Below is a small trained network, with its code and all its weights. Each question gives an input and a class and asks what happens when units are switched off, that is, made to give their printed mean instead of their output.

import numpy as np


def w(rows, s, z=0):
    codes = np.array(rows[::2]) - 128.0
    scale = np.full(codes.shape[1], s)
    scale[-1] = z or s
    return codes * scale


def f(y):
    return y / 2 * (1 + np.tanh(0.7978845608 * (y + 0.044715 * y**3)))


def log_softmax(a):
    a = a - a.max(-1, keepdims=True)
    return a - np.log(np.exp(a).sum(-1, keepdims=True))


def net(x, mask):
    res = np.array(x, float).reshape(1, 6) / 4 @ E
    y = f(res @ A[0][:, :-1].T + A[0][:, -1])
    res = res + np.where(mask, y, B[0][:, -1]) @ B[0][:, :-1]
    return log_softmax(res[-1] @ U[:, :-1].T + U[:, -1])


A, B = {}, {}
E = w([
[202,176,117,139,46,190],'x0',
[78,210,202,17,136,154],'x1',
[88,185,136,161,48,6],'x2',
[124,128,124,129,127,130],'x3',
[121,128,123,129,126,135],'x4',
[103,111,255,223,127,158],'x5',
],0.0065)
A[0] = w([
[132,91,116,109,194,195,152],'N0',
[133,129,223,183,143,151,68],'N1',
[117,130,144,77,125,148,33],'N2',
[59,73,149,119,223,43,49],'N3',
[67,154,154,68,107,164,72],'N4',
[160,82,86,187,138,103,69],'N5',
[147,98,145,131,193,236,117],'N6',
[47,37,143,112,213,62,69],'N7',
[129,199,176,77,148,133,102],'N8',
[222,219,118,168,2,227,67],'N9',
[90,191,160,74,150,136,147],'N10',
[148,130,129,130,104,147,252],'N11',
[155,100,210,184,95,165,202],'N12',
[143,153,48,64,159,114,127],'N13',
[112,130,136,144,67,24,158],'N14',
[122,182,152,80,154,138,64],'N15',
[182,96,35,71,140,87,139],'N16',
[117,105,82,174,126,138,113],'N17',
[118,100,233,171,122,156,58],'N18',
[147,94,129,93,184,221,85],'N19',
[88,174,175,70,148,139,80],'N20',
[111,198,163,144,16,30,63],'N21',
[185,171,44,72,129,143,167],'N22',
[178,74,80,204,150,113,157],'N23',
[160,75,126,96,142,230,64],'N24',
[86,178,125,155,77,41,55],'N25',
[98,128,208,191,120,177,55],'N26',
[153,58,135,107,158,180,42],'N27',
[140,115,139,118,140,111,255],'N28',
[115,101,59,228,140,123,131],'N29',
[134,125,35,21,102,104,47],'N30',
[124,191,174,80,134,138,73],'N31',
[132,113,134,121,149,157,21],'N32',
[131,84,76,190,118,123,53],'N33',
[90,190,182,60,158,119,96],'N34',
[138,104,108,98,180,201,103],'N35',
[165,37,87,179,123,76,66],'N36',
],0.0085,0.0073)
B[0] = w([
[122,180,133,150,136,124,207],'N0',
[138,97,137,174,119,71,163],'N1',
[215,97,136,163,114,125,114],'N2',
[172,114,153,35,153,112,179],'N3',
[162,91,137,161,108,167,148],'N4',
[161,122,150,133,92,156,149],'N5',
[134,171,133,129,130,114,208],'N6',
[152,116,154,38,149,118,192],'N7',
[147,121,161,138,107,156,167],'N8',
[160,73,141,5,188,102,217],'N9',
[137,130,155,142,79,160,199],'N10',
[82,140,142,107,130,140,251],'N11',
[87,130,149,119,116,82,237],'N12',
[116,115,162,176,113,86,200],'N13',
[132,178,119,132,153,149,225],'N14',
[167,93,133,161,97,147,136],'N15',
[120,135,174,147,116,103,217],'N16',
[141,141,146,117,103,135,142],'N17',
[147,111,140,175,116,69,165],'N18',
[149,183,128,151,149,116,187],'N19',
[166,105,147,138,98,162,160],'N20',
[163,170,107,139,174,132,212],'N21',
[95,122,157,129,120,89,238],'N22',
[135,138,174,119,96,168,215],'N23',
[154,166,84,138,164,123,173],'N24',
[184,189,74,181,173,146,173],'N25',
[141,87,135,174,132,69,159],'N26',
[182,169,96,166,145,142,141],'N27',
[76,147,125,129,116,145,254],'N28',
[139,143,158,126,93,170,191],'N29',
[149,94,166,192,121,60,186],'N30',
[156,107,126,122,101,156,149],'N31',
[204,122,110,151,149,109,107],'N32',
[164,121,150,138,107,159,139],'N33',
[151,121,149,149,95,173,183],'N34',
[137,168,124,152,142,104,177],'N35',
[162,130,161,139,94,176,166],'N36',
],0.012,0.0061)
U = w([
[180,118,160,143,51,201,93],'0',
[168,224,99,160,192,117,75],'1',
[80,154,154,113,111,114,255],'2',
[122,91,160,176,106,23,77],'3',
[171,96,139,20,171,102,99],'4',
[80,151,140,111,110,135,243],'5',
[58,73,44,127,116,165,123],'6',
[136,45,9,167,136,162,64],'7',
],0.011,0.0096)

Each question gives the input, the list of numbers given to net, and the class t.
The units are the neurons (one row each of A and B). Each row of codes is followed by its name. A weight is (code - 128) times the scale printed after its matrix; where a second scale follows, it is the last column's (A, B and U).
mask holds one flag per neuron, in row order. A switched-off neuron (its flag False) gives its mean, the last column of its row in B, instead of its output. The means were averaged over made-up inputs and are rounded, as every weight is.
A unit's drop is (log p(t) with every unit on - log p(t) with that unit switched off) / (log p(t) with every unit on - log p(t) with every unit switched off).
The circuit of an input: a set's keep is (log p(t) with only the set's units on - log p(t) with every unit switched off) / (log p(t) with every unit on - log p(t) with every unit switched off). Starting from the 12 units with the biggest drops (on a tie, the unit counted first), units are removed one at a time, each time the one whose removal leaves the highest keep (on an exact tie, the one counted first), for as long as the keep stays at least 0.8.
circuit, biggest first: the units of the circuit, biggest drop first
most important unit: the unit with the biggest drop
top k neurons: the k neurons with the biggest drops, biggest first
drop when u is switched off: that unit's drop, to one decimal
input [-6,5,5,-3,-2,-1], class 4: most important unit => N3
input [-4,5,-2,3,-1,-7], class 3: circuit, biggest first => N30; N13
input [5,-2,-5,-5,-2,4], class 1: top 2 neurons => N24; N6
input [-5,-6,4,4,-5,4], class 0: circuit, biggest first => N36; N29; N23
input [5,0,-6,1,-5,2], class 1: circuit, biggest first => N24; N19
input [-7,1,2,6,2,2], class 4: circuit, biggest first => N3; N7
input [0,5,-6,4,-2,-4], class 1: top 4 neurons => N19; N24; N35; N0
input [3,-2,-1,-4,-6,-7], class 3: circuit, biggest first => N30; N13
input [-2,7,8,8,2,7], class 1: top 3 neurons => N21; N25; N14
input [-7,-8,8,-2,1,6], class 0: top 2 neurons => N36; N29
input [8,7,-8,-4,-4,-4], class 1: top 3 neurons => N24; N19; N35
input [-8,-7,8,-7,-8,-6], class 1: top 4 neurons => N25; N14; N21; N9
input [8,6,-4,6,7,-8], class 3: top 3 neurons => N30; N13; N22
input [8,2,-8,-5,5,-2], class 1: circuit, biggest first => N24
input [1,2,-1,1,-4,-7], class 3: circuit, biggest first => N30; N13
input [-7,6,-8,-2,4,2], class 1: top 2 neurons => N19; N0
input [-3,4,8,5,7,0], class 1: top 2 neurons => N25; N21
input [-1,1,-6,0,4,-8], class 3: top 2 neurons => N30; N13
input [6,7,7,2,0,-4], class 0: drop when N8 is switched off => 0.2
input [2,-5,8,-2,2,-7], class 1: circuit, biggest first => N25
input [-8,4,-3,-7,-3,-8], class 3: drop when N9 is switched off => 0.1
input [7,1,-2,1,-3,6], class 4: drop when N13 is switched off => 0.1
